Each row has a name. Each question is about the rows just above it.

[108 147 141  75 103 179 139 126 101 114] = q_210
[125 147 191  49 118  93 141 229 155 152] = q_340
[160 168 132 135 141 138 118  95 135 129] = q_236
[143 114 163 155 103 144 152 160 129 124] = q_685
[132 180  96 142 138 138 135 107 118 136] = q_248
[ 92  57 129  99  99 128 134 163 135  99] = q_409
[126 129 172 139 139 103 107 120 113 138] = q_676
[131 151 113 106 140 170 150  90 133 143] = q_948
[136 137  76 116 119 144  83 134  95  60] = q_346
[170 128 169 146 121 130 187 138 175  70] = q_300
Right after [90] comes -> [133]
The entry that follows [180]: -> [96]
The entry that follows [75]: -> [103]

[179 154 122 105 113 172] : q_659
[177 107  67 162 142 151] : q_978
[128 148 112 199 159 128] : q_855
[160  88 128  98 128 128] : q_269
[150 226  92  64 101 165] : q_369
[166 183  91 159 155 137] : q_671
[128 189  79  53 128 157] : q_568
[108  98 154 128  93 165] : q_16
Right after [108] comes -> [98]
Right after [160] comes -> [88]
What comes right after [92] in the named rows? -> [64]
What comes right after [101] in the named rows? -> [165]
What comes right after [162] in the named rows? -> [142]

[149 161 118  78 130 104 118 141  93 137 120 151 156 149 180 122 155 142
 133 152 153 111 124 138 204  72  66 113 132 105 133  97  84] -> q_655
[133 165 156 154 120 134 135 143 104 149 104 130 195 131 163 100 155  99
 172 125 123 107  79 151 170  96 127 100 109  99 109  98 104] -> q_916
[158 165 121 131 133 152 130 151 131 145 124 138  95 191 185 148 165 144
 110 122 144  81 172 170 120 111  92 118 123 109 122 158  94] -> q_930
[118 148 115 128 104 113 144 153 101 120 158 151 203  92 133  91 124  84
 155 121 105 103 144 169 150 111 172 132 122 143 162 126 123] -> q_266
[153 196 106 163 123 155 145 117 145 155 142 122 122 178 143 127 176  94
 176 105  95 111 147 164 123 134 119  93 104 106 105 118 137] -> q_6
[133 165  96 154 120 134 135 143 104 149 104 130 195 131 163 100 155  99
 172 125 123 107  79 151 170  96 127 100 109  99 109  98 104] -> q_259
[140 171 101 153 136 152 144 143  76  81  93 146 166 121 107 127 132 130
 148 139 100 126  38 114 137 160 130  99 145 104 126 110 101] -> q_260
[156 114 142 159 117 163 162  86 161 161 114 110  62 140 117 100 163  87
 118 127 110 117 144 139 166 120 138  88  86 122  94 102 161] -> q_137
Which row holds [140 171 101 153 136 152 144 143  76  81  93 146 166 121 107 127 132 130
 148 139 100 126  38 114 137 160 130  99 145 104 126 110 101]? -> q_260
What comes right after [76] in the named rows? -> [81]
Whose row is [153 196 106 163 123 155 145 117 145 155 142 122 122 178 143 127 176  94
 176 105  95 111 147 164 123 134 119  93 104 106 105 118 137]? -> q_6
The entry that follows [203]: -> [92]

[ 77 222 241 131]  q_968
[146 242 172 124]  q_405
[ 77 222 223  89]  q_586
[173 147 150 184]  q_981
[221 142  75 118]  q_957
The entry that follows [241]: -> [131]
The row with [146 242 172 124] is -> q_405
What comes right after [172] in the named rows? -> [124]
Right after [147] comes -> [150]
What comes right after [242] in the named rows? -> [172]
Right after [173] comes -> [147]

[201 145  94 125  45  61  70 162 148] -> q_551
[103 110 105 114  95 157  80 114 158] -> q_35
[213 135  89  92  41  57  51 141 143] -> q_130
[105  94 192 154 156 179 156 130 107] -> q_124
[222 131  80  97  35  71  57 157 131] -> q_908
[129 126 141 138 121 129 136 126 118] -> q_722
[125 118 172 157 116 147 153 119  99] -> q_395
[213 136  91  92  43  55  51 140 143] -> q_234
[128 126 142 137 120 129 136 124 116] -> q_616
[112  98  92 111  94 159  77 117 130] -> q_471
[109 128 181 155  88 123 161 114  57] -> q_815
Right after [97] comes -> [35]
Right after [153] comes -> [119]
What comes right after [61] in the named rows? -> [70]
What comes right after [138] in the named rows? -> [121]
The entry that follows [109]: -> [128]
The entry that follows [201]: -> [145]

[152 139 113 125 156 116 123 125 129 138 110 139 129 110 106 139 129 108
 165 137 142 131 142 140 147 143 127 110 167 136  87 133  94 130 146 133
 145 166 124] -> q_850
[108 115 145 102 145 155 127 136 124 117 136 120 132 128 116 131 139 108
 158 108 131 216 127 100 147 174  85 111  96 109 119 137 130 162 116 102
 124 157 129] -> q_808
[152 139 113 125 156 116 123 125 129 138 120 139 129 110 106 139 129 108
 165 112 131 185 135  92 122 189 126 134 153 118 121 155 114 122 133 127
 148 149 161] -> q_480
Right after [87] comes -> [133]
What comes right after [111] in the named rows? -> [96]
Whose row is [152 139 113 125 156 116 123 125 129 138 110 139 129 110 106 139 129 108
 165 137 142 131 142 140 147 143 127 110 167 136  87 133  94 130 146 133
 145 166 124]? -> q_850

[147  81 147 142 163]  q_956
[146  34 158 163 179]  q_729
[146  80 158 157  80]  q_752
What comes right after [81] in the named rows? -> [147]
Whose row is [147  81 147 142 163]? -> q_956
Right after [157] comes -> [80]
What comes right after [142] in the named rows? -> [163]
Whose row is [146  34 158 163 179]? -> q_729
What comes right after [34] in the named rows? -> [158]

[144  78 138  67 160 179 132 149  92  99 186 188 123 120 213 135 122 126
 112 110 121 105] -> q_579
[112  72  61 114 140 176 132 141 177  91 110 123 125 135 138 131  91 107
 133 158 128 103] -> q_38
[121 118 145 138  80  89 135 103  63 152 141 154 121  89 105 143 137 130
 123 131 139  88] -> q_810
[121 118 145 138  80  89 135 103  63 152 141 154 121  89 105 143 137 130
 125 100 141 118] -> q_433
[111 138 138 125 119  97 116 139 130 145 147 116 122 131 106 130 111 118
 134 124 153 127] -> q_611
The entry that follows [176]: -> [132]
What comes right after [61] in the named rows? -> [114]

[229 200 112  57] = q_361
[171 182 153  74] = q_87
[150 155 146  97] = q_358
[189 184 129  81] = q_398
[169 177 132  88] = q_19
[131 131 155 116] = q_826
[179 176 144  96] = q_13
[163 164 145 103] = q_684
[114 157 156 125] = q_107
[136 112 155 122] = q_787
What comes right after [171] in the named rows? -> [182]
The entry that follows [164]: -> [145]
What comes right after [145] in the named rows? -> [103]

[155 158 189 151 109 206 155 211] -> q_276
[162 160 154 159 150 166 163 171] -> q_600
[156 158 192 153 107 162 157 213] -> q_599
[159 159 156 159 148 170 161 174] -> q_545
[160 159 173 160 129 188 162 162] -> q_99
[158 157 166 157 136 181 188 185] -> q_961
[166 162 157 176 150 169 173 174] -> q_760
[160 159 144 165 162 157 163 162] -> q_178
[164 161 134 169 173 145 168 150] -> q_438
What comes right after [192] in the named rows? -> [153]
What comes right after [145] in the named rows? -> [168]
Right after [189] comes -> [151]
Right after [151] comes -> [109]
Right after [136] comes -> [181]
What comes right after [164] in the named rows? -> [161]
Whose row is [160 159 144 165 162 157 163 162]? -> q_178

[110 105 138 152 107 190 148 149 179 146] -> q_155
[104 122 146 158 122 177 151 150 166 154] -> q_786
[103 107 135 146 146 186 144 147 174 141] -> q_465
[106 208 169 152 201 102 157 155 166 159] -> q_732
[115 159 150 147 157 142 151 151 134 148] -> q_360
[110 161 155 154 158 142 154 152 133 154] -> q_912
[ 96 137 153 159 137 163 152 151 152 157] -> q_392
[108 139 147 153 138 162 151 149 151 149] -> q_267
[108  67 128 155  72 223 145 146 212 144] -> q_555
[107 167 151 144 166 135 149 150 125 146] -> q_985
The entry that follows [167]: -> [151]
Right after [145] comes -> [146]
The entry that follows [102]: -> [157]
[108 139 147 153 138 162 151 149 151 149] is in which row? -> q_267

[ 93  78 147 161  81 171 115 141 168 105 155 114  40 151 125 115 143 103
 112 110 155] : q_976
[151 130 119 115 102 128 109 166 116 125 126 114 127 127 110 127 150 128
 139 119 118] : q_904
[128 132 125 127 130 130 126 128 129 127 125 128 129 132 132 135 131 126
 127 134 147] : q_835
[143 112 131 129 146 116 111 128 135 138 132 118 115 130 132 124 146 125
 111 120 122] : q_994
[157  94 134 125 160 117  93 129 147 166 156 112  98 127 120 129 140 123
  61 139 133] : q_971
[133 123 129 128 133 126 122 129 133 137 134 127 123 126 126 130 128 125
 113 131 130] : q_253
[151 160 114 105 158  98 140 121 100 142 111 137 193 115 132 137 116 144
 143 140 111] : q_481
[187 135 103  95  60 131  79 219 101 118 121  96 126 123  86 131 182 127
 154 104 109] : q_244
[151 130 119 115 102 128 109 166 116 125 126 114 127 127 110 128 150 128
 139 119 118] : q_21
[118 124 140 146 163 128 153  81 142 134 131 144 128 130 149 127 100 116
 114 143 139] : q_443
[125 131 129 120 122 144 131 126 132 143 145 136 128 121 111 137 101 122
 102 152 145] : q_697
The entry that follows [182]: -> [127]
Where do [ 93  78 147 161  81 171 115 141 168 105 155 114  40 151 125 115 143 103
 112 110 155] appear? -> q_976

[ 81 117 141 126 130 148 184  99 106 123  93 159 145 194 148 137 135 117
 159 171 144 141 136 170 114 119 114  53 145 158 128 126 134 109  97 106
 170 104 158 105 102  85 183 123  88 105 160  90 118 122 167  86 100 128
 150  69 118 152 116  66 139 138 104 123] : q_461
[131 161  88 165 117 109 154  94 144 110  91 138 133 159 144 139 153 163
 198 146 141 156 123 163 125  82 118  90 169 151 127 136 138  78  98 147
 166  70 119 116 146 119 151 120 134  91 103 131  93 134 107 115 104 134
 164 107 161 135 161  85 136  89 161 107] : q_283
[161  99 170 106 146 179 123 121 102 143 183 126 135 125 136  74 142 126
 100 103  90 140 114 118 115 136  95 136 177 146 131 132 152 162 143 128
 118 146 116 167 155 149 101 124 142 131 129 142 143 175 116 130 135 116
  44 114 119 111  77 193  87 125 140 112] : q_331
[144 154  64 159 113 100 140 133 172 100 107 124 119 129 142 180 119 182
 192 121 163 135 141 139 129 106 137 119 132 149 125 143 160  89 119 157
 195  82 103 125 157 120 118 124 144  75 105 159 109 117 128 131 141 164
 191 152 155 122 178 101 122 107 142 126] : q_709
[105 148 110 156 121 136 167  89 124 119  80 136 149 180 142 132 156 136
 191 147 132 158 133 164 123  79 114  66 163 148 128 128 136  83  98 132
 168  73 138 116 124  97 170 121 115 102 118 113  94 131 114 103  88 129
 151  88 151 149 142  74 143 102 150 106] : q_134
[162  99 173 105 145 172 120 129 110 148 180 126 134 129 138  77 143 130
 102 101  90 139 115 113 117 141  93 134 178 145 125 128 149 155 141 130
 114 141 111 166 156 150 101 127 142 120 129 140 143 182 118 138 133 114
  43 120 122 111  80 198  95 128 138 109] : q_590
[ 97 133 184 135 156 126 155 101 108 140 108 199  98 156 155  94 118 131
 123 165 160 124  89 164 132 161 133 107 162 143 131 100  82 120  94  97
 114 124 161  42  69  96 138 130  89 143 159  87 119 129 195  90 128 116
 167  94 115 141 111  85 147 118  83 152] : q_741
Right after [44] comes -> [114]
Right after [81] comes -> [117]

[ 77 189 181  71 123 170 119 201  97 143  54 212  63 112 197 133 152 124
  58  54  96 212  69 122 149 111  48 141  77 138 120] = q_182
[ 45  54 191 149 162 203 122 190  95  47 115 139 106 100 121  97  96 141
  46 200  94 176  68 202 150  85 146  79 118 119 148] = q_589
[ 89  81 182 133  69 103 202  55 180  72  90  62  89  52  89 112  60  43
  91 165 152 165 116  59 107  82 165 116 100  62  77] = q_42
Right after [63] comes -> [112]
What comes right after [201] in the named rows? -> [97]

[ 86  71 179 182 199 109 177 180 158  16 203 213 131  60 211 144] -> q_207
[142 178 116 117  67 128  75  92 136 212  57  40 107 127  98 115] -> q_688
[149 178 108 101  67 135  85  92 122 212  57  57 116 154  85 115] -> q_797
[136 114  59 109 146 143 157 136  93 114 154 161 150 167 123 130] -> q_899
[142 135 108 109 119 139 126 118 107 153 122 109 136 154  98 124] -> q_980
[142 135 108 109 119 143 136 118 107 153 122 127 136 156  98 124] -> q_407
[105  60 139 149 212 128 198 171 115  36 236 231 159 127 173 142] -> q_145
[142 135 108 109 119 139 126 118 107 153 122 109 136 114  98 124] -> q_769
[167 157  68  77 106 157 126  92  71 192 105 109 150 233  60 115] -> q_803
What comes right after [123] in the named rows? -> [130]
Whose row is [142 178 116 117  67 128  75  92 136 212  57  40 107 127  98 115]? -> q_688

[147 139  72 210]  q_446
[ 97 172  75 140]  q_594
[ 98 107 167  96]  q_528
[ 98 107  66  96]  q_105
[ 91 100 151 142]  q_965
The entry that follows [167]: -> [96]
What comes right after [100] in the named rows? -> [151]

